In the rows, zero is written as 100.
Here are made-up things, facts about them, and rows of numbers that follow some of those facts. Name the thing behind each unnamed row.

How the things are related:
q_136 (ω q_62) (φ q_51 q_525)
q_480 (ω q_513) (φ q_328 q_762)
q_477 (ω q_626)
q_778 (ω q_374) (π q_315)
q_137 (ω q_984)
q_232 (ω q_83)
q_582 (ω q_657) (φ q_832)
q_488 (ω q_251) (φ q_325)
q_245 (π q_609 q_253 q_395)
q_80 (π q_34 q_475) (φ q_211 q_712)
q_970 (ω q_885) (π q_137 q_76) (φ q_852 q_699)
q_618 (ω q_609) (π q_939) (φ q_460)
q_897 (π q_507) (φ q_51)
q_154 (φ q_768 q_204)
q_274 (π q_940) (φ q_579)
q_338 (ω q_141) (π q_369) (φ q_909)
q_315 (ω q_792) (π q_624 q_146)
q_235 (φ q_175)
q_73 (ω q_507) (π q_34 q_852 q_616)
q_115 (π q_475 q_206) (φ q_34 q_136)
q_251 (ω q_940) (φ q_411)
q_442 (ω q_896) (π q_203 q_395)
q_929 (ω q_802)
q_58 (ω q_118) (π q_756) (φ q_51)
q_609 (φ q_987)
q_395 (π q_768 q_849) (φ q_882)
q_583 (ω q_773) (π q_34)
q_236 (ω q_371)
q_433 (ω q_256)
q_887 (ω q_154) (π q_466 q_371)
q_99 (ω q_272) (π q_34 q_315)
q_712 (ω q_456) (φ q_411)
q_369 (π q_115) (φ q_328)
q_95 (ω q_87) (π q_987)
q_792 (ω q_981) (π q_624 q_546 q_967 q_83)
q_504 (ω q_191) (π q_341 q_361) (φ q_115)
q_862 (π q_103) (φ q_128)
q_580 (φ q_808)
q_708 (π q_325) (φ q_204)
q_268 (ω q_232) (π q_533)
q_653 (ω q_738) (π q_144) (φ q_433 q_576)
q_543 (ω q_582)
q_466 (π q_889) (φ q_411)
q_83 (π q_157 q_940 q_708) (φ q_832 q_411 q_425)
q_849 (ω q_568) (π q_227 q_253)
q_568 (ω q_274) (φ q_637 q_58)
q_295 (ω q_929)
q_206 (π q_256) (φ q_395)
q_714 (ω q_7) (π q_738)
q_637 (φ q_411 q_785 q_328 q_762)
q_575 (ω q_567) (π q_175)
q_141 (ω q_855) (π q_417)
q_654 (ω q_872) (π q_974)
q_746 (ω q_425) (π q_256)
q_939 (ω q_897)
q_404 (ω q_203) (π q_739 q_708 q_773)
q_44 (ω q_543) (π q_849) (φ q_136 q_626)
q_334 (ω q_44) (π q_579 q_808 q_826)
q_773 (π q_746) (φ q_175)
q_665 (φ q_411)
q_224 (φ q_73 q_411 q_712)
q_762 (ω q_862) (φ q_909)
q_909 (ω q_411) (π q_616) (φ q_626)
q_33 (ω q_887) (π q_73 q_802) (φ q_712)
q_546 (ω q_481) (π q_778)
q_537 (ω q_433)
q_118 (π q_175)
q_576 (ω q_466)
q_412 (φ q_579 q_411)
q_626 (φ q_411)
q_146 (φ q_909)
q_977 (ω q_537)
q_738 (ω q_128)
q_3 (ω q_579) (φ q_154)
q_128 (ω q_174)
q_227 (ω q_149) (π q_256 q_852 q_773) (φ q_477)
q_785 (ω q_33) (φ q_411 q_525)
q_936 (ω q_136) (π q_490) (φ q_433)
q_123 (ω q_756) (φ q_525)
q_514 (ω q_103) (π q_235 q_175)
q_374 (π q_616)
q_147 (ω q_778) (π q_341 q_115)
q_761 (ω q_977)
q_789 (ω q_708)
q_399 (ω q_183) (π q_315 q_584)
q_316 (ω q_442) (φ q_761 q_755)
q_289 (ω q_761) (π q_997)
q_211 (ω q_58) (φ q_328)
q_253 (ω q_967) (φ q_51)
q_584 (ω q_808)
q_173 (ω q_417) (π q_543)
q_507 (π q_115 q_369) (φ q_852)
q_456 (ω q_341) (π q_175 q_802) (φ q_80)
q_945 (ω q_334) (φ q_411)
q_361 (ω q_525) (π q_136)
q_657 (ω q_480) (π q_849 q_862) (φ q_348)
q_276 (ω q_441)
q_203 (π q_759)
q_826 (ω q_51) (π q_399)
q_348 (ω q_759) (φ q_490)
q_656 (φ q_579 q_626)
q_204 (ω q_615) (π q_85) (φ q_852)
q_838 (ω q_477) (π q_103)
q_279 (ω q_654) (π q_191) (φ q_920)
q_460 (ω q_846) (φ q_649 q_411)
q_997 (φ q_579 q_626)
q_91 (ω q_181) (π q_759 q_325 q_203)
q_808 (ω q_658) (π q_137)
q_984 (ω q_578) (π q_609)
q_272 (ω q_348) (π q_967)
q_727 (φ q_762)
q_871 (π q_997 q_272) (φ q_58)
q_411 (ω q_987)
q_967 (ω q_715) (π q_759 q_626) (φ q_460 q_253)
q_525 (φ q_626)
q_76 (ω q_716) (π q_315)
q_832 (ω q_85) (φ q_626)
q_987 (φ q_141)
q_645 (φ q_656)
q_425 (π q_83 q_616 q_183) (φ q_579)
q_191 (π q_772)
q_889 (ω q_3) (π q_146)
q_256 (ω q_889) (π q_624 q_584 q_146) (φ q_714 q_909)
q_557 (ω q_939) (φ q_334)
q_955 (ω q_494)
q_87 (ω q_789) (π q_584) (φ q_153)
q_481 (ω q_909)
q_51 (π q_425 q_626)
q_570 (φ q_477 q_762)
q_691 (ω q_73)
q_981 (π q_417 q_504) (φ q_51 q_20)
q_723 (ω q_712) (π q_580 q_665)
q_174 (π q_399)
q_658 (ω q_295)
q_441 (ω q_804) (π q_584)
q_974 (φ q_579)
q_726 (π q_325 q_85)
q_772 (π q_543) (φ q_987)
q_85 (ω q_936) (π q_157 q_146) (φ q_325 q_709 q_645 q_577)
q_278 (φ q_334 q_645 q_896)
q_417 (ω q_279)
q_685 (ω q_236) (π q_768 q_203 q_802 q_328 q_83)
q_62 (π q_616)
q_739 (π q_157 q_940) (φ q_507)
q_262 (ω q_276) (π q_889)
q_885 (ω q_831) (π q_369) (φ q_967)
q_153 (ω q_91) (π q_579) (φ q_832 q_51 q_253)
q_469 (ω q_576)
q_831 (ω q_557) (π q_939) (φ q_51 q_411)
q_802 (ω q_469) (π q_570)
q_683 (ω q_20) (φ q_141)
q_475 (ω q_583) (π q_256 q_325) (φ q_974 q_626)
q_846 (φ q_51)
q_648 (φ q_920)
q_7 (π q_649 q_533)
q_716 (ω q_762) (π q_399 q_773 q_206 q_146)
q_615 (ω q_221) (π q_34) (φ q_909)
q_755 (π q_115)
q_328 (π q_137) (φ q_232 q_411 q_656)
q_494 (ω q_95)
q_872 (ω q_691)
q_20 (ω q_144) (φ q_649 q_412)
q_371 (π q_412 q_183)
q_852 (π q_146)
q_920 (ω q_262) (π q_456) (φ q_626)
q_699 (ω q_123) (π q_256 q_374 q_940 q_773) (φ q_987)
q_183 (ω q_395)
q_882 (φ q_411)
q_715 (ω q_533) (π q_726 q_224 q_802 q_939) (φ q_626)
q_513 (ω q_289)
q_157 (ω q_970) (π q_624 q_256 q_584 q_773)
q_533 (ω q_838)
q_325 (π q_256)
q_791 (ω q_504) (π q_826)
q_896 (φ q_411)
q_182 (ω q_245) (π q_44 q_253)
q_804 (ω q_945)
q_756 (ω q_560) (π q_235)
q_649 (π q_709 q_708) (φ q_626)
q_768 (π q_253) (φ q_582)
q_844 (π q_974 q_584) (φ q_626)
q_452 (ω q_688) (φ q_974)
q_616 (ω q_699) (π q_253 q_115) (φ q_525)
q_578 (ω q_99) (π q_73 q_708) (φ q_149)
q_149 (ω q_624) (π q_987 q_849)

Known rows:
101	88	105	92	99	91	95	85	110	105	85	113	83	102	102	86	88	100	125	93	101	105	98	84	107	102	111: q_404
110	103	100	113	102	103	108	108	106	103	96	89	109	104	89	106	112	101	89	106	94	94	91	104	96	101	97: q_712
112	99	108	114	103	93	105	105	117	107	88	97	99	106	88	99	112	99	96	105	88	85	83	98	101	101	115: q_955
129	102	58	49	81	130	51	118	58	78	66	123	113	64	92	91	84	76	103	119	110	93	90	103	120	122	105: q_73
94	88	108	95	97	88	92	91	104	106	97	116	87	103	107	93	93	99	114	96	98	99	94	92	106	105	115: q_361
94	116	114	142	94	114	80	82	77	110	110	107	100	100	118	96	69	109	133	77	94	134	77	99	73	121	102: q_715
85	101	97	95	124	87	81	107	112	98	128	70	97	100	85	68	109	96	56	99	114	93	108	100	75	81	140: q_543
114	135	113	155	102	120	95	102	86	105	106	87	115	100	103	104	94	106	109	89	83	118	71	110	70	113	101: q_477
119	65	85	60	85	121	73	117	72	88	87	104	80	81	109	91	86	66	103	122	94	116	93	123	106	107	95: q_279
117	132	98	91	96	69	93	119	94	119	115	139	125	83	134	88	92	101	117	94	116	53	104	104	139	120	134: q_616
93	110	107	90	107	102	118	97	93	87	95	110	77	85	121	94	78	107	114	113	93	105	108	87	99	100	101: q_716
96	93	101	105	127	92	87	123	104	104	133	75	94	109	95	61	113	103	52	102	117	101	108	82	74	87	152: q_804
116	93	86	93	129	96	159	72	115	85	62	121	65	111	128	73	103	89	118	72	84	91	111	68	116	78	97: q_157
108	102	100	111	101	102	106	108	106	103	96	87	107	105	88	105	112	100	88	106	94	96	92	104	96	100	99: q_224
108	107	93	113	99	113	110	111	96	100	102	82	115	102	89	111	112	104	85	106	99	102	101	108	92	101	84: q_525
109	103	100	111	101	103	105	109	106	103	96	88	107	104	88	105	112	100	88	106	95	95	92	104	96	100	99: q_665
96	128	106	71	111	98	127	97	86	87	93	100	71	67	121	85	55	113	106	146	95	102	103	69	93	115	115: q_852
128	105	109	85	93	101	102	87	94	116	140	120	114	79	138	112	104	86	103	83	117	88	114	99	103	112	106: q_768
108	107	92	113	99	114	111	111	96	100	103	82	116	102	89	113	112	105	86	106	99	102	102	109	92	101	83: q_896
93	85	96	94	94	98	90	86	98	106	96	106	94	105	99	95	87	105	115	94	107	113	103	90	103	107	97: q_649

Name these rows:
No name comes twice in this set of rows, the named rows included.
99	95	99	88	99	100	103	88	100	101	92	102	88	97	103	90	81	105	118	102	105	114	106	84	101	106	99 => q_739
139	97	121	81	95	96	103	78	108	121	141	128	104	78	145	109	108	78	109	77	113	85	108	93	103	110	119 => q_849
99	124	115	144	96	117	84	86	75	107	116	108	103	96	124	99	73	106	131	77	92	130	79	102	73	119	101 => q_838
135	94	96	104	111	111	116	89	132	88	55	100	81	110	98	71	98	96	157	58	99	128	129	91	121	67	78 => q_325
112	134	104	155	98	129	97	104	76	104	112	80	123	100	102	110	94	109	104	89	88	126	79	113	67	114	85 => q_626
90	72	63	92	112	86	147	70	84	118	98	109	98	128	122	87	102	98	84	83	104	88	105	75	108	116	86 => q_831
76	105	103	108	100	71	108	130	89	108	115	112	98	110	130	86	84	109	114	104	100	87	112	127	127	103	104 => q_755
81	97	95	100	96	117	102	96	78	88	113	115	97	96	117	118	97	104	102	92	101	109	111	105	93	101	81 => q_174
112	125	81	87	92	101	85	98	87	103	94	126	126	83	103	100	92	109	111	94	118	79	101	85	117	121	112 => q_909
101	87	111	72	118	91	80	83	100	112	174	100	91	82	135	74	103	85	68	75	134	100	129	87	72	91	148 => q_44
99	80	97	99	95	100	95	85	104	108	93	105	93	110	99	92	91	103	123	84	107	118	108	94	104	101	92 => q_91
85	75	111	94	115	80	77	101	103	109	122	108	76	111	112	61	92	103	89	93	114	107	102	72	91	100	154 => q_920
90	101	88	98	95	103	82	97	92	93	86	121	105	101	97	99	96	105	114	87	106	98	100	95	111	103	100 => q_80
98	95	88	89	94	109	102	86	89	102	95	97	99	97	99	97	79	112	117	99	113	122	113	86	98	111	82 => q_83

Now the same things, written a new way:
Some things and their rows:
111	93	88	105	78	122	71	91	123	46	105	111	83	99	120	73	74	107	58	112	119	83	69	126	77	106	85	140	118	115: q_514
106	97	97	97	91	91	92	98	93	99	99	97	97	92	102	82	103	94	95	103	104	95	91	94	89	98	99	102	94	117: q_772
102	89	124	95	70	88	109	93	104	123	96	83	103	103	103	76	109	90	101	104	102	62	93	102	71	101	91	86	82	87: q_371
97	92	103	95	107	91	91	91	101	99	103	108	114	90	96	100	100	102	104	95	98	103	96	104	102	99	87	95	84	117: q_582
65	85	141	109	84	94	83	81	102	142	94	84	121	79	117	106	106	124	107	82	95	62	95	105	82	92	90	93	84	90: q_341
119	127	104	98	86	84	80	110	83	87	89	95	101	77	82	78	95	65	81	97	89	128	82	97	85	99	93	93	106	133: q_826
113	93	109	120	104	87	78	87	92	120	117	106	99	105	80	86	115	87	82	102	105	96	94	74	89	103	95	111	109	118: q_44
112	110	90	105	101	95	84	108	100	87	96	108	100	85	102	95	93	91	95	110	107	116	82	89	92	102	108	114	105	134: q_920
103	106	94	110	107	85	83	92	116	101	87	121	108	68	101	121	89	97	111	95	107	116	94	95	107	89	100	102	104	119: q_488
135	100	106	104	111	84	85	108	117	89	104	124	118	105	79	118	85	81	101	111	107	115	78	97	92	104	90	105	110	108: q_253
99	91	106	100	109	92	92	87	101	98	102	105	112	90	96	102	104	103	107	96	97	99	96	104	105	95	89	97	84	116: q_537
115	101	83	99	90	69	106	93	98	103	88	108	94	93	93	87	98	79	99	109	108	98	107	89	88	91	97	93	105	104: q_984
99	97	119	91	98	92	87	98	100	105	98	102	111	82	96	97	106	84	100	90	93	103	91	111	98	101	83	88	87	106: q_411
107	113	107	86	83	94	102	104	98	98	110	95	106	89	96	61	98	55	86	102	102	97	83	121	87	114	89	77	84	116: q_583
90	79	84	110	121	102	96	68	105	91	61	62	100	88	104	78	92	76	99	102	103	97	87	67	81	92	94	92	91	118: q_889
125	108	114	78	104	92	93	118	107	85	95	108	114	84	82	109	97	68	106	106	96	131	82	107	106	108	85	85	99	121: q_452
99	91	105	97	109	93	92	88	100	97	101	109	112	90	98	102	99	103	105	95	97	101	97	106	105	96	87	98	82	112: q_513
89	87	78	100	108	88	101	70	73	106	115	102	89	96	98	60	128	97	80	91	99	87	116	95	101	95	94	93	79	116: q_862
91	97	97	105	93	97	91	83	109	97	107	101	90	89	111	75	104	103	84	99	115	84	94	101	93	102	99	110	102	119: q_831
115	90	115	87	102	101	97	107	102	88	109	98	118	109	92	102	98	100	109	102	92	96	82	108	94	104	85	96	75	112: q_123

Rows to name:
No name comes twice in this set of rows, the named rows included.
87	82	110	96	98	99	94	80	90	122	86	65	105	93	104	66	120	86	94	94	99	76	92	87	82	100	94	87	83	105 => q_466
95	97	70	110	116	93	97	72	89	82	94	95	88	88	102	68	103	84	79	89	99	106	104	80	101	96	90	90	90	126 => q_716
94	93	83	95	121	90	92	81	90	86	110	122	102	84	96	85	106	94	90	87	96	115	107	108	116	94	84	94	86	118 => q_762
95	84	98	103	113	93	97	72	119	86	75	87	109	85	97	96	90	84	104	94	99	99	93	94	89	94	78	89	85	110 => q_146
101	125	73	107	107	83	87	80	94	73	98	111	93	82	87	70	84	86	78	94	96	121	94	98	98	95	103	101	102	155 => q_76
112	122	128	107	95	95	81	97	118	82	105	108	111	79	90	114	85	96	95	85	91	121	82	106	97	101	88	93	98	134 => q_584
98	89	112	103	69	90	110	99	84	130	97	84	94	88	115	83	124	80	105	100	99	86	109	90	90	105	95	80	80	92 => q_708
100	97	105	91	89	86	96	95	66	120	98	83	105	90	95	60	122	64	90	95	86	95	99	100	86	100	86	76	77	99 => q_51
112	104	82	110	88	86	90	97	123	80	87	118	87	83	106	95	81	86	87	113	120	98	90	100	88	92	100	112	120	113 => q_173
137	115	104	106	77	109	100	126	106	68	100	112	84	84	113	97	102	61	77	101	102	124	84	87	107	129	79	77	99	108 => q_475
128	104	101	119	82	89	64	103	101	84	96	115	99	100	89	87	75	65	67	108	108	102	70	102	74	103	82	115	122	95 => q_182

